Each row is followed by its class.
[ 192 -101  227 -279  -56   62   46  -45  124  269 -234 -235   -3  160
  172  240 -142 -141  -95  105 -144  -95  -71 -262   80 -214 -119  168
  127    0   59 -148 -190   92    0   90   33   65   30   28   28  -66
  -80] | q727
[-373 -223  375 -253 -207  111   93  -59   73   67  -29 -152 -161   50
  108  -73  458  -76 -309   48  -17   10   73 -252  -13  -27  181   36
 -231 -136 -146  152  -43   63 -134  152  -56  -61  250  111  -69   40
 -148] | q990
[-211  -74  430 -306  209 -138   46  -10  301  214  254 -281 -119 -153
  -37 -120   26   21  188  142   30   23   99  164 -286   51   62 -241
 -157   46  379 -177  389  141 -309  138 -233 -192  331  244  -76  165
  -13] | q353
[ 406 -233  197  400   99   10  -32  -44  137  249 -229  -69 -129  372
 -125  485 -357 -113  212   84  -58 -112  212 -117  168    0  -12  129
  210 -225  105 -161  186   40 -242  360  106 -197   92  136   32  -57
 -257] | q990
[-184 -112  292 -259  211 -117 -184  -21  281  206  249 -195    6 -200
 -137  -69  -44   89  322  204  -87  -12 -105  -44 -358  191  -52 -620
  -54  104  339 -127  355   34 -579   -1 -320  -45  243  310 -128  292
 -338] | q70
[ 517  -27   48  249  -14  104  -92  -20    5  151 -172 -174 -484  427
 -294  165 -369 -303   16 -163   -9 -261  145  -41  353 -185  102  429
  147 -256  137 -296  -78  -45 -139  544   85 -353   55  -36  171 -176
 -210] | q427
[ 121  127 -106  383  176  -30   57  -64   38  -82   91  -12  -59  -39
  -59 -140 -205  -57  140  282  -45   67 -243   33 -145  332  291 -270
  191 -123 -314   75   99 -460 -107 -414  -93   87 -198 -159 -198   -1
 -169] | q990
[ 174 -176  225 -170   48  294  113  121   76  234 -261 -303 -215  310
  182  266 -147 -201 -182   -2 -242  -31 -125 -146  203 -234   23  -76
  253   72   -9 -273 -262  262   46   99  -84  -45   -6  -30  342  -25
  -73] | q394
[-220  271  101  297   57   25  206 -118   -1  -60  -77   42 -419  266
 -130  228   41 -509  165 -139  -87 -153   66 -181 -201  -12  251  -23
  266 -206 -104 -150   87   65  -61  -66 -351   81  100   36   -8 -173
 -244] | q875
[ 200 -254   55 -201   93 -162  111  -42  358 -174 -116   -8 -521   61
  -74  191  -92   93  242   45 -162 -255 -280 -582  228 -155  285   42
  194 -183  475  -24 -143 -201 -228  410  -42 -157  -56   97 -133  217
 -232] | q655
[-176 -190  450 -419 -214   27  -18 -387   88  -55   26 -199 -245   76
   19   56  143 -289 -263 -111 -217   53 -136 -513 -120 -114  231 -196
 -174   64 -498   17  -48 -226 -177  -95 -255 -212  302  265 -219  -49
 -186] | q427
[-128   59  155  106 -155  -52 -133   13  135  -59  -44   47 -202  336
 -295   87 -223 -259  179 -116 -161 -441  235 -212  328 -209  171  571
   10 -392  292 -181  311   75 -271  228  -50  -26   79   80  112 -210
 -150] | q427
[ -23  103 -311  -67   89   84   12   41   67 -190 -121  222  -94  131
    3  480   68  -62  333  -58  -52  263  -14   33  -41  220 -270 -270
  307  -72 -509   31  181  -59  148   70  214 -173  147   83 -231  160
   30] | q727
[-310 -200  -72 -163   19  337  -22  146   12  173 -219 -210   31   84
  119   78   62 -114  -24  -16 -188 -115  -30 -203   50 -457 -237  194
   94 -197   40  -61 -133  427   42    0 -143   62  -39   83  218 -119
   20] | q281
[-132   50  180  112  190  -60  172  191  117 -284 -117 -180 -539  189
 -117  313   17 -343  135   10 -236 -192  166 -242  137 -157  290  -60
  306  110  -26  -69  194   57 -160  146 -293   56   95  312 -111    2
 -158] | q427
[  31   13   93  -82  -83   -6  -13  -16  262 -405 -205   66 -725  -35
 -249  -18  121  -46   35   87  -93 -161 -371 -636  251  -67  463  275
  195 -507  149  -26   14 -263 -307  517 -137 -116  -63   12 -277  286
 -276] | q394
[ -91  -24 -101  382  311  -27  101   86  198  -23  -87 -322  157  106
  162   11 -191  142  -43  362   55  122   19   38   60   40  175 -459
  193 -103 -103  -75  -75 -482 -231 -266 -100  146 -250 -378 -184  166
 -201] | q727
[ -16  -22  128 -417  -87  220   53   40  211  316 -209  -85  -50  140
  196  171   34   18  -13  162 -180 -292  -52 -360   47 -212  -13   -9
   75 -141  334 -156  -43  112   54  270 -135   16   83  128  213 -110
 -126] | q655
[ 331   34  154  294  -33  -68   49   -7  108  187   83 -133 -344  380
 -378  298 -266  -36  262  -45  -72 -120  125 -269  265    9  -89  125
  125 -222  382 -308  154    5 -293  403  -90 -151  202  -74  -38  -48
 -133] | q875
[ 267  174 -296    5  -53   37  -85  -36  118 -148 -159  159   64  117
 -174  302  -42 -133   97  -25  -76  180 -235  -77   -2  196 -164  -73
  331   -7 -351  -90 -127  -19  138  -23   -5    5  129  -14 -322  336
  -65] | q70
[ 115  129  140  290 -107  108 -226   71    4   87  -56   54 -225  369
 -281  361 -197 -203  126 -152  -31 -126  259 -211  261 -140   79  381
  155 -142  125  -97  199   48  -89  198 -118  -79   77  -45   31 -223
 -110] | q353
[ -26  -26  184 -346   16  111 -168   59  227  316 -234 -245   76   94
  315    7  -90  -82 -146   91 -144 -164 -115  -81  159 -367    4 -199
  -94   40  148  -50  -92  197   -3  -18 -152 -113   -6   65  137  -45
  -50] | q655
[ 261  -44  224   -1   77   68  277  235 -251  -71   44 -172 -561  104
  -64  232 -102 -359  152  -94 -193  -80  185 -176   23  -25   29  211
  257   95  120 -195   70  285   37  176   65   19   78   36   80 -132
   52] | q353
[ 142  191  230   63  316  -14  163   61   28   30 -159 -212 -471   47
   57   80 -217 -592   85 -107 -242 -299   76 -115   16 -114  126 -204
  310  235  -24 -129    3   42  -51   34 -101  100   63  108   88 -222
 -187] | q875
[-362 -197  561 -529 -261  108 -257 -199    7  108  196  -76  115  -56
  -58  -36  340 -205 -266   65  -24  -81 -110 -159   15 -111  171  107
 -148   -1 -212  -20  -76 -297 -243  -24 -433   25  221  188 -109 -162
 -187] | q990
[-429  -50  380 -175  137  -85  -25   48  431   77    8 -202  -13   88
   60 -222   29   31  147  177  -42  -82  130  -36 -110 -110  158 -242
 -151  -97  212  -89  304   82 -407  194 -338 -178  362  270  -55  143
 -248] | q443
[ 104  354 -267 -135  -25   30   65  -82  -87 -287    9  185  123   31
  136  293   -3  -22  239  125   44  178  -79  249  -50  290 -172 -222
   92   52 -565  -53   31 -387  212  -69  -87  -11  162  -57 -368  222
   -5] | q875
[ 204   25  288 -409 -205  237  -80  193   -2  174 -238 -295 -125  104
  237  107 -140 -277  -77   60 -255 -441   15 -479  125 -402   22    5
   24   42  214 -214 -145  131   -6   98 -162   36  -18   94  126 -255
 -291] | q990
[-287 -300  465 -333 -234  241 -148 -211  110   -9  169  -15   -3   23
  106  195  340 -295 -309   24  -17   16  -94  -35  -46  -55  290   42
  -92  -35 -237  127  -22 -187 -145   83 -299  -85  116  217 -153  -55
  -73] | q353
[ -81 -366  105  -67  -70   14 -184   99   23 -254 -212  162 -330   -1
 -357  133   95  239  123  132  -50 -103 -306 -547  172  -18    6  403
  125 -429  215  215   85  -26 -255  502   36 -104   19  177 -442  234
  -42] | q353
[-305   19   71  156  147 -151  -62  102  -65 -191  125  -44   62   49
   63 -102 -156  144  -75  345   80   53 -139  298  -72  204  381 -303
  -52 -173 -362   32  206 -457 -190 -323 -160   12 -242 -203 -223   49
  -17] | q70
[ 429  122   74    6   33 -122  183   92 -143   42 -126 -115 -444  150
  134  176 -135 -436   92 -129 -107 -133  321  -66   57  -54  229 -102
  165  141  -15 -164  -63  151  110  163   45 -117   50   71  245 -124
 -151] | q185
[ -48 -201 -128 -138 -197 -167   75    5   91 -325  -58  -55 -555 -117
  -91 -103  219  222  121   86  -97 -233 -181 -654  103 -144  270  123
  -44 -366  383  133   87  -87 -215  370  -21 -112  -84  117 -177  296
 -159] | q70
[ 307 -160  120  136 -237   16   25  -30   -5  319 -155 -134 -610  495
 -141  196 -274 -311   27 -124 -109  -54  220 -285  228 -266  194  503
  145 -278  183 -211   63   -7 -173  412 -109 -188  166  -33  228 -168
 -228] | q394
[ 252   56  -18  130 -155   44 -126  121   33   66 -266    6 -225  486
 -171  285 -229 -105   38  -66 -156  -56  216 -324  364 -211   -3  319
  204 -289  -57 -174   63  -29  -34  355  -26 -208  156 -133   48 -168
 -143] | q427
[ -92  276 -209  358  211 -138  281  -73  145 -196   50  -33 -256  118
   90 -161 -265    8  -83  126   -3   47 -192  150  105  101  175 -155
  -32 -278 -273   53   83 -556   77  -66 -281   83  -33 -511 -267   95
  153] | q875
[ 127   18  154  312   27   10  -82   62   25  236 -123   12 -221  270
 -173  299 -269 -191  237  -75 -118 -165   98 -204  269 -177  -55   73
  125 -173  166 -189  -22 -121 -295  286   21 -228  161  188   -9 -317
 -395] | q443
[  71  -92  319   53  -32   97 -172  125  147  115  -14  -41  -84  409
 -166  298 -267   61  260  108   31 -278  207  -66  385  148  -24  117
  175 -117  337 -232  223 -180 -166  241 -102 -384  134  104  111 -164
   64] | q655
[ 247  134 -426  -21  239 -296  146  -24  -27  -67    7  -47 -121 -190
  112 -124 -244   13    3  295  136   -9 -179  504 -140  291   61 -406
   57 -137  -63   73 -155 -503  -12  -43   28   96 -265 -320 -127  191
   79] | q727
[  80 -182  -97   17 -234  -17 -115  -64  167 -242 -139  -17 -348 -142
 -170 -116  243   24   53   99  -66 -270 -207 -577  166 -298  281  358
   22 -354  347   98   -8  -28 -277  379    5   -7 -183  174 -209  178
 -251] | q394
[ -93 -439  405 -346 -200   73 -294 -169 -210  207  125 -198    2  -78
   75  -61  182 -228 -152  126 -146    9  -81 -231  -94 -122  138   13
 -125   32 -348  103  -31 -307 -260 -165 -133 -144  164  171 -122 -140
 -289] | q990
[  44   53   96  207  127   51  213   60 -204    5  -41 -139 -366   84
  -45  226   36 -248  116  -12  -97  -57  199 -239   28  -98  173 -124
  239   74  155  -83 -132   74 -102  -46 -123  112   54   -8   94 -207
 -182] | q443
[ 454  -61  120  310  160    0 -156   65   70  251   17 -214 -179  372
 -146  285 -496 -182  179 -114 -101 -141  353 -203  295 -202   -2  -56
  142   -4  166 -429  180   46 -250  306 -145  -64    9  -49  241 -158
 -164] | q427
[-134   14  393 -168 -160   38 -194 -338 -126 -175  260   -4  -86  177
  -72 -103  213 -170 -272  -46 -175  108 -158 -184 -185   -5  261 -400
 -191   77 -807  109   91 -324 -152 -137 -474 -208  205   -8  -89 -283
 -140] | q427
[-511 -267  524 -182 -282  223 -146 -187   67   33    5 -185  -44   74
 -133  -42  438 -322 -513   22  -98  -55  -52 -331   32 -182  275  440
  -58 -100 -111   91  -91  -96 -194    6 -307   46  362  126 -207   27
 -120] | q443
[  88  -46  173 -125  257   91  203 -136  224 -100 -176 -225 -441  -13
   -9  398  -57 -307  165 -112 -183 -209   97 -188  106  -33   81 -179
  311  309  195  -56  -28   82  -54   74   36 -144  182  367   26  -46
   -9] | q427
[-479   39  535 -474   40  165  -15  -46  402  166  -14 -142   87   60
 -102 -225    5  109   32  119   30  -32  -74   79 -154  160   73 -275
 -208   92  255   22  -49  154 -428  -43 -149 -199  390  363  -98   18
 -270] | q281
[ 247   -4  112  358  350 -128  181  199  -74 -139   20 -169 -582  184
   57  -83 -215 -525  156 -204 -204  -17  103   67   27 -374  225  -75
  179  124 -191   32   65  158 -118   97   35  -28 -114  -87   31 -257
 -263] | q727
[ 164   19  188  128  -54  -60  -24  135  158  310 -191   90 -211  497
  -99  340 -303 -131  124   12  -84 -109  261 -204  414 -185  203  341
  223 -178  282 -127  130  -68  -44  300   37  -88  241   -7    9 -297
 -114] | q443
[-200 -189  -36 -113  153 -237  172  -45  263 -214  -16   71 -502 -200
  -86   64  143  278  225  122  -21 -269 -213 -261  147  -41  196   60
    4 -208  537  213  238 -206 -245  426   87   -7    7  261 -292  210
  -42] | q281
[  19   80  243   -3  125   84  195  -39 -121  -77 -110  -98 -422  149
  136  191 -139 -359  227    2 -223 -230  137 -181   -5 -142  268 -296
  181  162  -82   41  150  -56  -89  -30 -146    6   45  266   62 -346
 -249] | q875
[-197 -133  871 -507 -145  212 -196 -126   48   73   73 -197 -119   87
   40  112  244 -204 -407  -32  -84  -49  -99 -523  -56   25  426 -218
  -42  253 -333  -80 -116 -180 -130 -148 -185 -195  175  178  -45 -175
 -242] | q281
[ 292  201   41  -85  103    3  -98  -83  -12  -90  -88   70   67  -62
  -27  501 -146 -132  208    3  -24  185 -135  -26  -14   96  -46 -229
  187  162 -461 -141  -23 -181  116 -136   89 -176   42  174 -353   43
 -107] | q185
[ 256   42  241 -159  -43  247 -172  109   13   79 -247  116  135   93
  -40  216 -173  -90  113  -22 -178  142  -94 -316   30   60 -163 -129
  182  107 -454 -154 -134  -54    9   62  150 -242  223  292 -165  -95
 -394] | q990
[ -75  108 -192  203   75 -161  247 -117  -55  -46 -222 -104  -97    2
  155   -9    8 -431 -115   55 -100 -321  219   89 -110  -78   33  -61
   52   59 -138  178 -125  -75  -32 -123   70  310    5   39  -99 -192
 -117] | q281
[ 110  201  235 -161  128 -138  154   64  -47 -277  -84  -27 -253 -133
  -57  105  -25 -487  176   99 -188 -355   72  174   50  103  163 -258
  268  139   44  -98  211   -2  -95   -9  -56   95   28  278   18 -104
  -57] | q394
[-152   35  -96   99  144   12  187  -78  140  -93   46 -139  126 -140
  159   26  -68   86  -30  393 -111 -247 -126 -111  -84  313   29 -301
  -10 -121  -20   46    1 -271  -26 -277  -75  250  -99 -163 -154  137
  117] | q70
[-148  174 -163  111  118  -36  174   64  191   -3    0  -69  -98  125
  112 -119 -274   91  117  157   26  210 -177  117  -50  146  194 -347
   -9  -71  -58  115  -39 -408 -192 -332  -57   46  -63 -279 -312   -8
 -168] | q25
[  13 -176  -71   37  188  241   94  197 -131 -101 -142 -126 -381   -5
  128  209  -22 -469  140 -197 -236 -245  227   29   88 -438  -19 -194
  226  119  157  -59  -19  277  -48  289   -5  -46  -29  353  206 -190
 -180] | q727
[  -1  -86  133 -248   98  226  103  159   95  255 -309 -206 -170  232
  174  329  -50  -65  -15   59 -170  -73  -60 -207  110 -206    3 -130
  247  -53  114 -202 -157  312   74  123   28  -55  -23  122  270  -28
 -100] | q727
[-298 -210  452 -272  -37   92  -98 -168   84  -81  211 -183   21  -95
  124   36  384 -103 -295  101  -28  211 -156 -244 -128   37  188 -363
 -159   67 -518  174    9 -339 -168 -155 -334  -72  125  -46 -308    3
  -37] | q25
[ 243   94  200   64   50  -34  156  318 -250 -232 -171 -228 -442  333
 -195  150  -36 -251   -7  -61 -195  -47  277 -285  268 -281  209   49
  340  156  -40  -88   30  170   86   88  -80   53   63 -116   40 -111
 -105] | q727
[-158   92 -229   10  -20   18  174  -62  116 -169 -146   16 -214   75
   38   95  -77    2   79  372   80  137 -158  -15   -9  192  475 -108
  218 -454 -182   72  -11 -647   57 -302 -320  -20 -121 -271 -241  204
  -62] | q394
[ -18   58  381 -194  -28  283  -36   51  187  130  -63 -204  -87  304
   98  324  -58  -50  -35  120 -147 -138 -109 -433  -13 -124  161 -107
  215   45   51 -210   47   69   40  -52 -350  -19   54  -20  104 -162
  -43] | q443
[ -99  193  195 -343   -5  182  -79   53  151 -102 -334  279  142  119
  -51  463  -39 -186  167  -87 -131   60 -189 -157   11   73 -200   72
  324  -21 -200 -260  -69  235  127   69   15  -69  289  279 -268  104
  -63] | q353
[ 185   72  213  249   78  -15  109   93   46 -165  -94 -185 -226  240
  -59  -35 -339   29  116  257  -46   81 -173   33  144  247  301 -245
  157 -154  -94  -97   59 -389 -254 -198  -52 -221  -88 -228 -118  145
 -291] | q394
[-199  -22  125   -3  168   47  105  251  -98  -29 -142   -3 -453    7
   69   97  145 -330  127  -35 -112  -72  151  -44    5 -113  265   -2
  210  -79   36   44   85  212  -36  155  -79  -22   27  185  130  -68
 -191] | q185
[ 370  119  200 -148   47   14   92   68   45  -41 -239   38  -25  166
   42  638  -61  -52  157   33  -52  151  -72  -88  -62  303 -180  -85
  379  279 -213 -309  -77  -85   27  137  332 -147  180  169 -247  256
 -311] | q655
[ -29 -139  252 -115  270    3   92  105 -134   55 -185 -180 -433 -181
  -23  160   -9 -406  223   32 -192  -98   30 -272   -6 -171  158 -113
  459  -26  150 -115  -47  -84 -166   -3 -187  -19   -9  233  110 -161
 -275] | q353
[ -11   39 -123  424  222  -82   16   13  104  -93   96  -42  -57   91
  -37  -15 -216   -4   99  249   -9  -14  -27   22  -21   46  334 -148
  163 -224 -135  -66  131 -567 -208  -76 -225   98 -135 -277 -194   66
 -309] | q70
[-587   93  415 -186   91 -226  -91   60  503  128  153 -112 -133  106
 -144 -366    1   81  165  139  -52 -126  -29  -55 -312   42  229 -114
 -231 -185  316 -125  437   69 -463  114 -355 -183  417  179 -222  166
 -246] | q353
[-362   48  420 -208   62  -90  -12  -73  342   82  215 -267 -149 -121
 -195 -190  136  -41   22   49   20  -14  -40   81 -378   54  169 -310
 -242  142  227   23  237   45 -438   61 -356 -132  314  353 -216  191
 -324] | q185
[ -59   84  -11  308  254   -6  329  118  -45  -33 -119  -14 -448  113
   14  401    1 -371  211 -225  -95  -90  307 -103  -39  -68  -59 -118
  203  138  105  -29   64  322   39   90  188  122   99  143  -50 -139
  -60] | q727
[ -47 -107   14  -92    8 -149  -33   24  228 -280 -115  132 -679 -109
 -169  -51  100   57  222  153  -84 -329 -338 -515  108  -13  383  229
  118 -458  362  164  129 -244 -279  413  -39  -94 -118   22 -214  170
 -196] | q394
[  33  167   -8 -176  129   37   -4   -2  139  -41 -227   88   21   41
   -2  495 -252 -116  338  -80  -31  165  -52  -47  -52  226 -276 -390
  239  130 -488 -227  -65 -257  -68   39  157 -226  160  398 -281  111
 -286] | q875
[  26  -77  210  -98  156   26   40  169 -183 -167  -82 -136 -596   74
 -158  396  -41 -362  235 -100 -200 -293  140 -299   75   35   17 -234
  184   51  -25 -128  168  103 -142  184   33 -175   76  318    6  -18
 -105] | q655
[ 152   -3  -20  165  246 -111   40   17 -150 -151  -36  -43 -286    5
   64   70 -135 -402  250   -6 -128  -82  200  119   59 -209  204 -135
  246   10  -65 -126   71    8 -210   53 -151    3  -80  100   86 -232
 -146] | q427
[-244 -156  316 -133  256   82   45  -24  257  243  123 -314 -189 -112
   37 -125   91  104  232  232   74   40  -52  -31 -180  164    1 -411
  -65  -34  395 -136   82   76 -508  150 -274 -127  243  170  -59  266
 -274] | q70
[ -12 -130   37 -165  180  348  -17  148  214  139  -67 -273  -46   78
  -76  138 -166   26  121  111  -29   -4  -95   44  183  -38 -103   44
  199 -124  127 -199  -58  105   12  100 -181 -205    1   96  195   51
  176] | q25
[ 354  287 -233 -184 -166   95 -182  119 -206 -271 -182  246  289  108
 -203  312 -199 -107  185   -2  -73   94  -49  198   -5  221 -345   14
  305   89 -521 -156  -48 -116  240  -58  -28  -53  129   64 -150  108
  -67] | q990
[  -4 -236  899 -493 -255   81 -201  -56  -68  117   20 -148 -110   25
   89   93  142 -152 -261  172  -97  -40 -162 -456  196   25  394  -55
   33  201  -67  -39 -155 -212 -232 -135 -274 -142  119  259 -111 -258
 -131] | q990
[-569 -116  155 -408  224  -87   82   53  322   47   39 -194 -193  -47
 -114 -396   22   90  156  107   95   41   10  417 -186  117  120 -384
 -153  -37  368   92  379  117 -386   44 -127 -156  316  288 -153  230
   12] | q427
[ -19  186 -143  210   17 -215   89 -179  125 -167   90  -18  -97    2
   -3 -246 -130   26   15  313   17   -4 -304   83  -84  175  327 -108
   17 -296 -231   73   58 -639 -189 -222 -366  142 -153 -283 -244   98
 -182] | q990
[-166  160 -163  275  253  181   28  -27   80  -31  -85 -101   22  147
  -27   36 -220   48   31  252  -29  -40 -243  111  -73  344  148 -332
  239 -203 -206 -147   44 -367  -43 -332  -92   31  -59 -287  -66  219
 -147] | q70
[-121  131  480 -432  -15 -146  -11  -67  341  212  236  -84 -170   -7
  -39 -200   81 -113  225  246   49    5   42  207 -248  167  270  -96
  -74  -44  275 -159  378  -52 -352  154 -455 -108  352  175   25  105
 -222] | q394
[ 360   38    6 -164   80  223  -95  120 -108  -47 -147  191  -49  224
  -42  348 -189 -124  113  -50 -129  313 -113   63   43  157 -186  -62
  268  223 -509 -133 -158  -25   94  178  158 -184  262   90 -206  129
 -165] | q655
[ -31 -189   78 -187 -121   22 -184  142   -4 -293 -249   84 -556   27
 -272  -68   53   50  210   59 -117 -279 -256 -633  214 -236  380  394
  273 -439  269   68   81 -297 -341  513   -9 -120 -132  175 -149  123
 -515] | q875
[ 414  114  251 -246   51  160   24  -57  135    3  -51   97   17   31
  139  550 -142 -215  262  -69   -2  250 -201   91  -26  196 -107 -231
  248  184 -168 -317  -53  -33   50   83   20 -271  150  247 -188  113
 -160] | q25
[ 122  -73  291 -503   50  346  119   81  118  114 -336 -258  -87   60
  168  377  -93  -55   52  190 -175  -34 -177 -266  216  -22  -92 -190
  337   -9  144 -265 -245  136   20   88 -179 -157   78  219  168  -11
   58] | q25
[-111  316 -114 -168  -74  132  108  -74   61 -389 -208  231  230    1
  -55  597  133  -75   31  -25  -16   74    6  169   27  315 -323 -119
  133    6 -457  -64 -117   50  231  -16  295 -129  200  198 -325  142
  188] | q727
[-303 -190  511 -294 -187 -172 -140 -227  -34   34  115 -199  -76    4
    3 -232  129 -256 -514  -39    9  140  -76  -73   60 -275  453  121
 -363  -94 -352   61 -174 -270 -315 -153 -254  -37   51  -67 -212 -107
 -161] | q427
